Below is a small trained network, with its code and all its weights. Each question gives an input and a target symbol and asks what happens when units are switched off, that is, made to give their printed mean instead of their output.

import numpy as np


def w(rows, s, z=0):
    codes = np.array(rows[::2]) - 128.0
    scale = np.full(codes.shape[1], s)
    scale[-1] = z or s
    return codes * scale


def f(y):
    return y / 2 * (1 + np.tanh(0.7978845608 * (y + 0.044715 * y**3)))


def softmax(a):
    e = np.exp(a - a.max(-1, keepdims=True))
    return e / e.sum(-1, keepdims=True)


def log_softmax(a):
    a = a - a.max(-1, keepdims=True)
    return a - np.log(np.exp(a).sum(-1, keepdims=True))


def net(x, mask):
    ids = ['ΔΣαγεζηθξφψ'.index(c) for c in x.split()]
    T = len(ids)
    res = E[ids] + P[:T]
    u = 0
    for l in range(3):
        q, k, v = (res @ M[l].T for M in (Q, K, V))
        z = softmax(np.where(np.tri(T) > 0, q @ k.T / 4**0.5, -1e9)) @ v
        res = res + np.where(mask[u], z, O[l][:, -1]) @ O[l][:, :-1]
        u += 1
        y = f(res @ A[l][:, :-1].T + A[l][:, -1])
        res = res + np.where(mask[u : u + 8], y, B[l][:, -1]) @ B[l][:, :-1]
        u += 8
    return log_softmax(res[-1] @ U[:, :-1].T + U[:, -1])


Q, K, V, O, A, B = {}, {}, {}, {}, {}, {}
E = w([
[152,160,100],'Δ',
[102,178,65],'Σ',
[98,156,149],'α',
[166,114,124],'γ',
[4,169,120],'ε',
[110,63,109],'ζ',
[101,139,132],'η',
[40,123,136],'θ',
[64,171,109],'ξ',
[119,103,115],'φ',
[102,193,73],'ψ',
],0.027)
P = w([
[175,118,177],'0',
[20,178,107],'1',
[102,254,95],'2',
[106,230,114],'3',
[73,190,153],'4',
[134,230,117],'5',
[115,201,142],'6',
[185,232,89],'7',
[129,172,113],'8',
],0.0071)
Q[0] = w([
[43,200,161],'0.h0',
[4,137,121],'0.h0',
[254,122,15],'0.h0',
[201,88,152],'0.h0',
],0.0051)
K[0] = w([
[137,142,228],'0.h0',
[135,153,134],'0.h0',
[246,93,153],'0.h0',
[143,111,100],'0.h0',
],0.013)
V[0] = w([
[201,112,206],'0.h0',
[136,211,154],'0.h0',
[11,36,84],'0.h0',
[41,175,246],'0.h0',
],0.011)
O[0] = w([
[38,1,77,27],'0.h0',
[145,100,41,205],'0.h0',
[183,209,98,156],'0.h0',
[181,97,47,254],'0.h0',
],0.0088)
A[0] = w([
[102,188,181,55],'0.n0',
[207,22,156,224],'0.n1',
[155,106,207,76],'0.n2',
[101,150,150,49],'0.n3',
[238,109,234,82],'0.n4',
[129,254,198,111],'0.n5',
[246,18,176,253],'0.n6',
[19,198,9,157],'0.n7',
],0.0061,0.0041)
B[0] = w([
[105,49,134,124],'0.n0',
[105,211,162,137],'0.n1',
[1,137,147,116],'0.n2',
[167,101,177,114],'0.n3',
[47,188,137,122],'0.n4',
[132,35,108,210],'0.n5',
[81,234,144,143],'0.n6',
[162,158,214,255],'0.n7',
],0.0076,0.0091)
Q[1] = w([
[126,75,84],'1.h0',
[84,118,44],'1.h0',
[1,21,210],'1.h0',
[75,145,60],'1.h0',
],0.0073)
K[1] = w([
[244,205,176],'1.h0',
[175,207,196],'1.h0',
[162,244,80],'1.h0',
[149,121,171],'1.h0',
],0.011)
V[1] = w([
[141,218,234],'1.h0',
[133,230,247],'1.h0',
[197,124,1],'1.h0',
[156,140,156],'1.h0',
],0.0084)
O[1] = w([
[171,187,229,240],'1.h0',
[254,128,221,253],'1.h0',
[166,104,37,148],'1.h0',
[60,67,199,146],'1.h0',
],0.0056,0.0047)
A[1] = w([
[98,208,161,172],'1.n0',
[72,79,167,170],'1.n1',
[87,207,121,151],'1.n2',
[79,197,66,26],'1.n3',
[108,84,112,254],'1.n4',
[22,163,52,81],'1.n5',
[247,156,127,112],'1.n6',
[97,118,143,88],'1.n7',
],0.011,0.0055)
B[1] = w([
[192,79,72,177],'1.n0',
[162,150,101,129],'1.n1',
[255,150,124,160],'1.n2',
[138,139,169,138],'1.n3',
[149,246,100,128],'1.n4',
[156,161,172,130],'1.n5',
[32,74,158,251],'1.n6',
[190,139,168,123],'1.n7',
],0.0098,0.022)
Q[2] = w([
[91,73,73],'2.h0',
[135,1,95],'2.h0',
[68,188,177],'2.h0',
[143,58,103],'2.h0',
],0.0079)
K[2] = w([
[78,184,97],'2.h0',
[149,192,118],'2.h0',
[1,24,183],'2.h0',
[115,118,220],'2.h0',
],0.0095)
V[2] = w([
[1,136,143],'2.h0',
[164,162,98],'2.h0',
[190,99,217],'2.h0',
[142,75,102],'2.h0',
],0.015)
O[2] = w([
[160,3,173,8],'2.h0',
[96,237,61,161],'2.h0',
[135,167,252,207],'2.h0',
[176,128,136,128],'2.h0',
],0.0059,0.016)
A[2] = w([
[93,36,96,76],'2.n0',
[149,154,154,170],'2.n1',
[220,255,130,229],'2.n2',
[47,131,72,80],'2.n3',
[55,115,97,121],'2.n4',
[93,187,162,4],'2.n5',
[163,163,67,150],'2.n6',
[157,117,110,219],'2.n7',
],0.0092,0.0032)
B[2] = w([
[179,126,218,132],'2.n0',
[97,66,125,156],'2.n1',
[64,88,149,251],'2.n2',
[192,36,9,141],'2.n3',
[252,82,103,132],'2.n4',
[220,17,38,159],'2.n5',
[253,140,195,164],'2.n6',
[143,235,151,133],'2.n7',
],0.0066,0.026)
U = w([
[254,177,193,165],'Δ',
[25,231,116,255],'Σ',
[106,173,161,101],'α',
[120,114,135,106],'γ',
[136,45,96,93],'ε',
[101,124,91,123],'ζ',
[195,107,63,141],'η',
[122,91,103,105],'θ',
[105,142,142,105],'ξ',
[163,80,112,93],'φ',
[127,123,120,80],'ψ',
],0.0097,0.0051)

Each question gives the input, a string of symbols that net reads in full, and the target symbol t.
The units are the heads (4 rows each of Q, K, V and O) and the neurons (one row each of A and B). Each row of codes is followed by its name. A weight is (code - 128) times the scale printed after its matrix; where a second scale follows, it is the last column's (O, A, B and U).
mask holds one flag per unit, layer by layer, with each layer's heads first. A switched-off unit (its flag False) gives its mean, the last column of its rows in O or B, instead of its output. The means were averaged over made-up inputs and are rounded, as every weight is.
A unit's drop is (log p(t) with every unit on - log p(t) with that unit switched off) / (log p(t) with every unit on - log p(t) with every unit switched off).
The circuit of an input: a set's keep is (log p(t) with only the set's units on - log p(t) with every unit switched off) / (log p(t) with every unit on - log p(t) with every unit switched off). Starting from the 12 units with the biggest drops (on a tie, the unit counted first), units are removed one at a time, each time the one whose removal leaves the highest keep (on an exact tie, the one counted first), for as long as the keep stays at least 0.8.
circuit, biggest first: the units of the circuit, biggest drop first
unit that matters most: the unit with the biggest drop
k most important neurons: the k neurons with the biggest drops, biggest first
top k neurons in layer l: the k neurons of layer l with the biggest drops, biggest first
input α α α ξ, target Δ: unit that matters most	2.n6
input Δ α α γ ψ γ, target Σ: 2 most important neurons	1.n6; 0.n7
input Δ α Σ ε, target Δ: top 2 neurons in layer 2	2.n6; 2.n5
input Δ α γ α ε ψ ξ α α, target Σ: 4 most important neurons	0.n7; 0.n5; 1.n6; 2.n6
input α α ε ζ α θ, target η: circuit, biggest first	0.h0; 1.h0
input α ζ γ Δ, target η: circuit, biggest first	1.h0; 2.h0
input Δ ψ α α α α α η, target Σ: top 2 neurons in layer 0	0.n5; 0.n7
input ζ η α Δ α, target Δ: top 4 neurons in layer 0	0.n6; 0.n5; 0.n1; 0.n4
input ε Σ α α α ψ φ η, target ε: 3 most important neurons	1.n6; 1.n0; 1.n2
input α α ζ Δ α ξ γ Σ ζ, target η: circuit, biggest first	1.h0; 2.h0; 1.n6
input Δ Σ ψ γ Δ φ, target Σ: 2 most important neurons	1.n6; 0.n7
input ε α Δ α, target ε: top 3 neurons in layer 0	0.n5; 0.n6; 0.n1
input α ψ θ, target η: 4 most important neurons	1.n6; 0.n5; 2.n3; 2.n6
input Δ θ Σ α ε ε α α ζ, target Σ: top 3 neurons in layer 0	0.n5; 0.n7; 0.n6
input φ α ξ, target Δ: circuit, biggest first	1.n2
input Δ α Δ α ψ, target Δ: 2 most important neurons	2.n6; 1.n2
input φ γ γ φ γ θ ψ, target Δ: 3 most important neurons	1.n2; 1.n0; 1.n6
input α γ Δ η, target η: 2 most important neurons	1.n6; 0.n7
input ζ φ α α α ζ, target Δ: 3 most important neurons	2.n2; 0.n5; 0.n6
input α Δ α Δ α θ Δ, target η: unit that matters most	0.h0
input Δ η θ η Δ, target Σ: 2 most important neurons	0.n7; 0.n5
input α Δ η, target η: 2 most important neurons	1.n6; 2.n3
input α γ α γ α ζ α, target η: 2 most important neurons	0.n7; 1.n6
input α ψ α α ε γ α, target η: 2 most important neurons	2.n3; 0.n7
input Δ φ Δ, target Σ: 2 most important neurons	1.n6; 0.n7
input α Δ Δ ξ ξ α φ, target η: top 3 neurons in layer 2	2.n3; 2.n6; 2.n4
input ζ γ α α α Σ, target Δ: unit that matters most	1.n2
